[[-23.2  -7.8   9.8   8.4   4.8 -19.6  11.9 -17.2  11.4   5.5]
 [ 16.5   2.1   2.1  28.0  -7.5 -10.5 -11.5 -15.3  -1.2  -1.5]
 [  2.4  16.0   9.8  -2.8   0.0  -1.2   5.8   0.2  47.3  -8.0]
 [  3.8  -5.6   0.9  17.7  17.1  -9.7  -9.2   1.5  14.7  13.2]
 [  5.4  19.7   7.9  -9.1   9.8   0.7   3.6 -11.2  -1.4 -13.6]
 [ 17.7 -12.7  14.9  -1.6  -4.3   4.0   6.2  -9.0   6.7  -4.7]
 [  0.9 -13.4  -1.2   8.3  -4.7 -12.1 -23.1 -25.2  -3.9  11.9]]
|
[[ 17.7 -12.7  14.9  -1.6  -4.3   4.0   6.2  -9.0   6.7  -4.7]
 [ 16.5   2.1   2.1  28.0  -7.5 -10.5 -11.5 -15.3  -1.2  -1.5]
 [  5.4  19.7   7.9  -9.1   9.8   0.7   3.6 -11.2  -1.4 -13.6]
 [  3.8  -5.6   0.9  17.7  17.1  -9.7  -9.2   1.5  14.7  13.2]
 [  2.4  16.0   9.8  -2.8   0.0  -1.2   5.8   0.2  47.3  -8.0]
 [  0.9 -13.4  -1.2   8.3  -4.7 -12.1 -23.1 -25.2  -3.9  11.9]
 [-23.2  -7.8   9.8   8.4   4.8 -19.6  11.9 -17.2  11.4   5.5]]

[[-35.6  -6.4   8.0  -5.9  -7.6  12.2  10.3 -25.4 -34.4  -7.7   4.8   1.0
   38.1]
 [-38.3  -1.0  17.9 -35.8  -8.6   2.9  23.9 -26.7 -13.7  -6.3  23.0  14.8
   48.5]
 [ 33.6   3.1   5.0  24.9   6.3 -19.9   4.0  21.7  -1.7 -28.4  18.0  -1.3
  -42.0]]
|
[[ 33.6   3.1   5.0  24.9   6.3 -19.9   4.0  21.7  -1.7 -28.4  18.0  -1.3
  -42.0]
 [-35.6  -6.4   8.0  -5.9  -7.6  12.2  10.3 -25.4 -34.4  -7.7   4.8   1.0
   38.1]
 [-38.3  -1.0  17.9 -35.8  -8.6   2.9  23.9 -26.7 -13.7  -6.3  23.0  14.8
   48.5]]

[[  2.8   4.0  -6.8  -1.9   1.8   2.4   0.8   2.3  -4.2]
 [ -7.6   0.5  20.1   1.3   0.6  -0.5   2.9   1.1 -10.1]
 [  8.9  -7.3 -17.2  -1.6  -2.4  -1.8  -4.4  -8.5  16.5]
 [ -3.6   1.4  10.1  -2.1   5.9  -0.1  -1.0   4.1 -12.7]
 [-23.4  -7.4  55.2   8.2 -14.0  -2.3   6.5  -9.9  16.2]
 [ 19.1   2.5 -38.4  -1.5   8.1   3.8  -3.3   3.8  -1.0]
 [-25.8  -5.6  60.0   2.0 -10.6  -1.6   7.2  -6.8   6.7]
 [  7.0 -10.0  -9.7   1.2  -9.6  -4.3  -0.8 -13.2  45.4]]
|
[[ 19.1   2.5 -38.4  -1.5   8.1   3.8  -3.3   3.8  -1.0]
 [  8.9  -7.3 -17.2  -1.6  -2.4  -1.8  -4.4  -8.5  16.5]
 [  7.0 -10.0  -9.7   1.2  -9.6  -4.3  -0.8 -13.2  45.4]
 [  2.8   4.0  -6.8  -1.9   1.8   2.4   0.8   2.3  -4.2]
 [ -3.6   1.4  10.1  -2.1   5.9  -0.1  -1.0   4.1 -12.7]
 [ -7.6   0.5  20.1   1.3   0.6  -0.5   2.9   1.1 -10.1]
 [-23.4  -7.4  55.2   8.2 -14.0  -2.3   6.5  -9.9  16.2]
 [-25.8  -5.6  60.0   2.0 -10.6  -1.6   7.2  -6.8   6.7]]

[[-11.9  47.0  45.3   7.8   2.0 -51.6 -33.1  22.4  32.2  -0.1 -51.5 -30.9
   16.9  45.4]
 [ 19.2  29.0  25.5  13.7 -41.0   6.2 -21.6  32.2 -35.4  38.1 -11.6 -23.3
   -2.3 -55.2]
 [-52.5 -52.2   1.4  35.4 -29.9   2.3  14.5 -18.7  47.0 -30.3  23.9  -5.4
   56.0 -39.2]]
|
[[ 19.2  29.0  25.5  13.7 -41.0   6.2 -21.6  32.2 -35.4  38.1 -11.6 -23.3
   -2.3 -55.2]
 [-11.9  47.0  45.3   7.8   2.0 -51.6 -33.1  22.4  32.2  -0.1 -51.5 -30.9
   16.9  45.4]
 [-52.5 -52.2   1.4  35.4 -29.9   2.3  14.5 -18.7  47.0 -30.3  23.9  -5.4
   56.0 -39.2]]

[[-16.4 -10.3  22.1  27.1 -20.2  -1.1  -1.5]
 [ 55.3   1.3 -61.3   3.5   4.0 -50.9 -25.0]
 [ 16.4   6.1   1.2  11.6  17.0  14.7   1.2]
 [-14.1 -14.0  28.3   3.3 -27.6   7.7  22.7]
 [ -0.2  -0.8  -1.1  -0.8  -0.6  -0.8  -0.8]]
|
[[ 55.3   1.3 -61.3   3.5   4.0 -50.9 -25.0]
 [ 16.4   6.1   1.2  11.6  17.0  14.7   1.2]
 [ -0.2  -0.8  -1.1  -0.8  -0.6  -0.8  -0.8]
 [-14.1 -14.0  28.3   3.3 -27.6   7.7  22.7]
 [-16.4 -10.3  22.1  27.1 -20.2  -1.1  -1.5]]

[[-29.5  -4.7  -6.5 -13.1  18.4 -28.4  15.9   7.5  -6.6 -11.0 -26.2 -30.7
   10.7  -1.7  -8.7  15.7]
 [-47.3  -3.1  -0.1 -12.4  14.7 -29.2  23.1   3.5  -6.7 -21.5 -34.2 -34.3
   11.6   6.4 -13.2  31.2]
 [-41.7  -6.8  -4.2 -13.4  23.0 -27.4   5.5   2.2  -2.4 -33.8 -23.2 -11.5
    3.6   7.8 -10.3  34.5]
 [-25.4  -0.1   1.4 -10.8   5.3 -22.0  26.1   4.5 -10.2   3.4 -26.4 -41.5
   12.1  -1.9  -4.9  12.1]]
|
[[-25.4  -0.1   1.4 -10.8   5.3 -22.0  26.1   4.5 -10.2   3.4 -26.4 -41.5
   12.1  -1.9  -4.9  12.1]
 [-29.5  -4.7  -6.5 -13.1  18.4 -28.4  15.9   7.5  -6.6 -11.0 -26.2 -30.7
   10.7  -1.7  -8.7  15.7]
 [-41.7  -6.8  -4.2 -13.4  23.0 -27.4   5.5   2.2  -2.4 -33.8 -23.2 -11.5
    3.6   7.8 -10.3  34.5]
 [-47.3  -3.1  -0.1 -12.4  14.7 -29.2  23.1   3.5  -6.7 -21.5 -34.2 -34.3
   11.6   6.4 -13.2  31.2]]

[[  0.6 -19.0 -26.3   5.4  22.1 -26.4   8.4 -58.5  51.6   2.2  58.9  38.1
    6.3   1.0  10.2]
 [ 23.9  42.3 -11.8  -7.5  33.0   8.5 -20.8   1.6  -2.8 -35.9  21.6  30.6
   27.1  12.9  38.1]
 [ 32.3  -2.6  35.0  -9.5   5.7  26.3 -17.6 -56.7  -6.9 -24.9  -1.4  -9.9
  -41.8  -9.7  39.9]
 [-25.0  29.9 -57.7 -13.1  53.0  50.0 -28.4  43.9  43.0 -49.2  22.0  20.7
  -41.2 -43.6  38.6]]
|
[[ 32.3  -2.6  35.0  -9.5   5.7  26.3 -17.6 -56.7  -6.9 -24.9  -1.4  -9.9
  -41.8  -9.7  39.9]
 [ 23.9  42.3 -11.8  -7.5  33.0   8.5 -20.8   1.6  -2.8 -35.9  21.6  30.6
   27.1  12.9  38.1]
 [  0.6 -19.0 -26.3   5.4  22.1 -26.4   8.4 -58.5  51.6   2.2  58.9  38.1
    6.3   1.0  10.2]
 [-25.0  29.9 -57.7 -13.1  53.0  50.0 -28.4  43.9  43.0 -49.2  22.0  20.7
  -41.2 -43.6  38.6]]
---
[[ 25.2   9.1 -55.3]
 [ 17.5  -6.1  10.4]
 [ 45.9 -59.3  24.3]
 [  0.4  19.9 -46.5]]
|
[[ -6.1  10.4]
 [-59.3  24.3]]

[[-23.2  50.7 -52.3 -19.5 -20.8]
 [ 24.2  -5.1  60.2  16.9  -1.5]
 [ 27.6  41.1  29.8  32.2  -7.3]]
|
[[-5.1 60.2]
 [41.1 29.8]]

[[-23.2 -17.8  18.4 -44.2  37.4]
 [-54.8  28.6 -42.2  46.2   7.7]
 [  6.9 -15.4 -43.2  16.5  -6.5]
 [ 24.8  25.2 -38.1 -31.0 -18.5]]
|
[[ 28.6 -42.2]
 [-15.4 -43.2]]

[[  8.9  -0.6  -1.6  21.7]
 [  6.7  28.9  -4.5 -61.5]
 [ -5.6   6.6  -7.7  19.3]
 [  5.6  21.0  -4.1 -44.4]
 [  3.8  -2.0   3.7  -4.4]]
|
[[28.9 -4.5]
 [ 6.6 -7.7]]

[[-45.8  -2.6  27.5]
 [-47.7  -5.1  32.3]
 [-36.5  -9.9  28.4]
 [-51.3   4.8  31.9]]
|
[[-5.1 32.3]
 [-9.9 28.4]]

[[ 54.5   0.3 -22.2  46.9  33.2]
 [ 40.3  52.3 -30.2  44.6  40.6]
 [ 41.9 -16.4 -18.8  46.1 -20.0]]
|
[[ 52.3 -30.2]
 [-16.4 -18.8]]

[[-11.1 -56.9  -7.4  37.5 -25.4]
 [ 49.1 -27.1 -36.3 -19.7  26.2]
 [-21.7 -19.0   5.6   5.1 -34.7]
 [ 33.9 -20.9 -22.7 -16.5  24.1]
 [ 30.8  -2.7 -34.2  26.3 -24.7]]
|
[[-27.1 -36.3]
 [-19.0   5.6]]

[[-60.0  15.4  45.7]
 [-29.4  54.8  12.3]
 [-55.5  17.6  15.7]]
|
[[54.8 12.3]
 [17.6 15.7]]
